Here is a tiny trained network, its code and every weight. The questions are about switching its units off for an input and a class, where a switched-off unit gives its printed mean instead of its output.

import numpy as np


def w(rows, s, z=0):
    codes = np.array(rows[::2]) - 128.0
    scale = np.full(codes.shape[1], s)
    scale[-1] = z or s
    return codes * scale


def norm(h):
    return h / np.sqrt((h * h).mean(-1, keepdims=True) + 1e-5)


def f(y):
    return np.maximum(y, 0)


def log_softmax(a):
    a = a - a.max(-1, keepdims=True)
    return a - np.log(np.exp(a).sum(-1, keepdims=True))


def net(x, mask):
    res = np.array(x, float).reshape(1, 4) / 4 @ E
    u = 0
    for l in range(2):
        y = f(norm(res) @ A[l][:, :-1].T + A[l][:, -1])
        res = res + np.where(mask[u : u + 6], y, B[l][:, -1]) @ B[l][:, :-1]
        u += 6
    return log_softmax(norm(res)[-1] @ U[:, :-1].T + U[:, -1])


A, B = {}, {}
E = w([
[142,147,81,60,136,47,96],'x0',
[85,54,109,88,140,160,112],'x1',
[165,41,255,186,207,116,192],'x2',
[126,119,186,153,107,61,55],'x3',
],0.0075)
A[0] = w([
[63,95,117,142,152,158,131,86],'0.n0',
[132,60,171,204,97,156,173,10],'0.n1',
[255,146,119,137,82,164,110,119],'0.n2',
[87,170,98,83,77,172,122,6],'0.n3',
[69,155,30,130,50,187,88,20],'0.n4',
[131,116,174,83,105,82,48,5],'0.n5',
],0.0073,0.0028)
B[0] = w([
[143,199,121,155,130,83,124,162],'0.n0',
[1,144,130,166,172,192,180,201],'0.n1',
[128,137,80,148,101,77,169,172],'0.n2',
[101,184,93,164,124,212,72,194],'0.n3',
[89,118,21,158,63,207,93,255],'0.n4',
[163,90,185,62,82,95,106,180],'0.n5',
],0.009,0.0052)
A[1] = w([
[133,46,176,97,45,5,3,3],'1.n0',
[157,167,168,39,143,160,126,63],'1.n1',
[187,73,168,188,178,88,127,149],'1.n2',
[40,130,232,238,166,217,196,107],'1.n3',
[116,186,231,53,158,116,23,138],'1.n4',
[137,138,76,68,180,117,178,98],'1.n5',
],0.0054,0.002)
B[1] = w([
[181,47,254,21,39,106,157,197],'1.n0',
[174,139,190,145,122,171,221,132],'1.n1',
[62,127,22,111,108,164,76,177],'1.n2',
[46,30,187,189,204,20,134,254],'1.n3',
[128,59,101,101,84,105,112,167],'1.n4',
[222,202,169,140,177,211,98,148],'1.n5',
],0.0066,0.0063)
U = w([
[22,29,160,208,237,109,181,205],'0',
[195,133,104,69,249,202,169,21],'1',
[47,162,8,127,67,231,52,253],'2',
[160,59,188,3,46,71,95,130],'3',
[177,221,113,138,148,86,163,44],'4',
],0.011,0.0034)

Each question gives the input, the list of numbers given to net, and the class t.
The units are the neurons (one row each of A and B). Each row of codes is followed by its name. A weight is (code - 128) times the scale printed after its matrix; where a second scale follows, it is the last column's (A, B and U).
mask holds one flag per neuron, layer by layer. A switched-off neuron (its flag False) gives its mean, the last column of its row in B, instead of its output. The means were averaged over made-up inputs and are rounded, as every weight is.
A unit's drop is (log p(t) with every unit on - log p(t) with that unit switched off) / (log p(t) with every unit on - log p(t) with every unit switched off).
The circuit of an input: a set's keep is (log p(t) with only the set's units on - log p(t) with every unit switched off) / (log p(t) with every unit on - log p(t) with every unit switched off). Starting from all 12 units, units are removed one at a time, each time the one whose removal leaves the highest keep (on an exact tie, the one counted first), for as long as the keep stays at least 0.8.
circuit, biggest first: the units of the circuit, biggest drop first
most important unit: the unit with the biggest drop
k most important neurons: the k neurons with the biggest drops, biggest first
top k neurons in layer l: the k neurons of layer l with the biggest drops, biggest first
drop when u is switched off: that unit's drop, to one decimal
input [8,5,-4,3], class 3: 2 most important neurons	[0.n5 1.n0]
input [-4,-1,0,-8], class 0: most important unit	1.n3
input [0,-8,1,-5], class 4: circuit, biggest first	[0.n1 0.n4]
input [3,-3,0,-7], class 1: circuit, biggest first	[0.n4 1.n5]
input [-1,8,-2,4], class 3: top 2 neurons in layer 1	[1.n0 1.n2]
input [5,8,-3,3], class 3: circuit, biggest first	[0.n5 1.n0]
input [7,7,6,-7], class 1: circuit, biggest first	[1.n3 1.n5]
input [0,5,-3,5], class 3: top 2 neurons in layer 0	[0.n5 0.n1]
input [-8,5,-2,2], class 0: top 2 neurons in layer 1	[1.n3 1.n2]
input [-8,-5,-1,-4], class 0: drop when 0.n5 is switched off	0.0
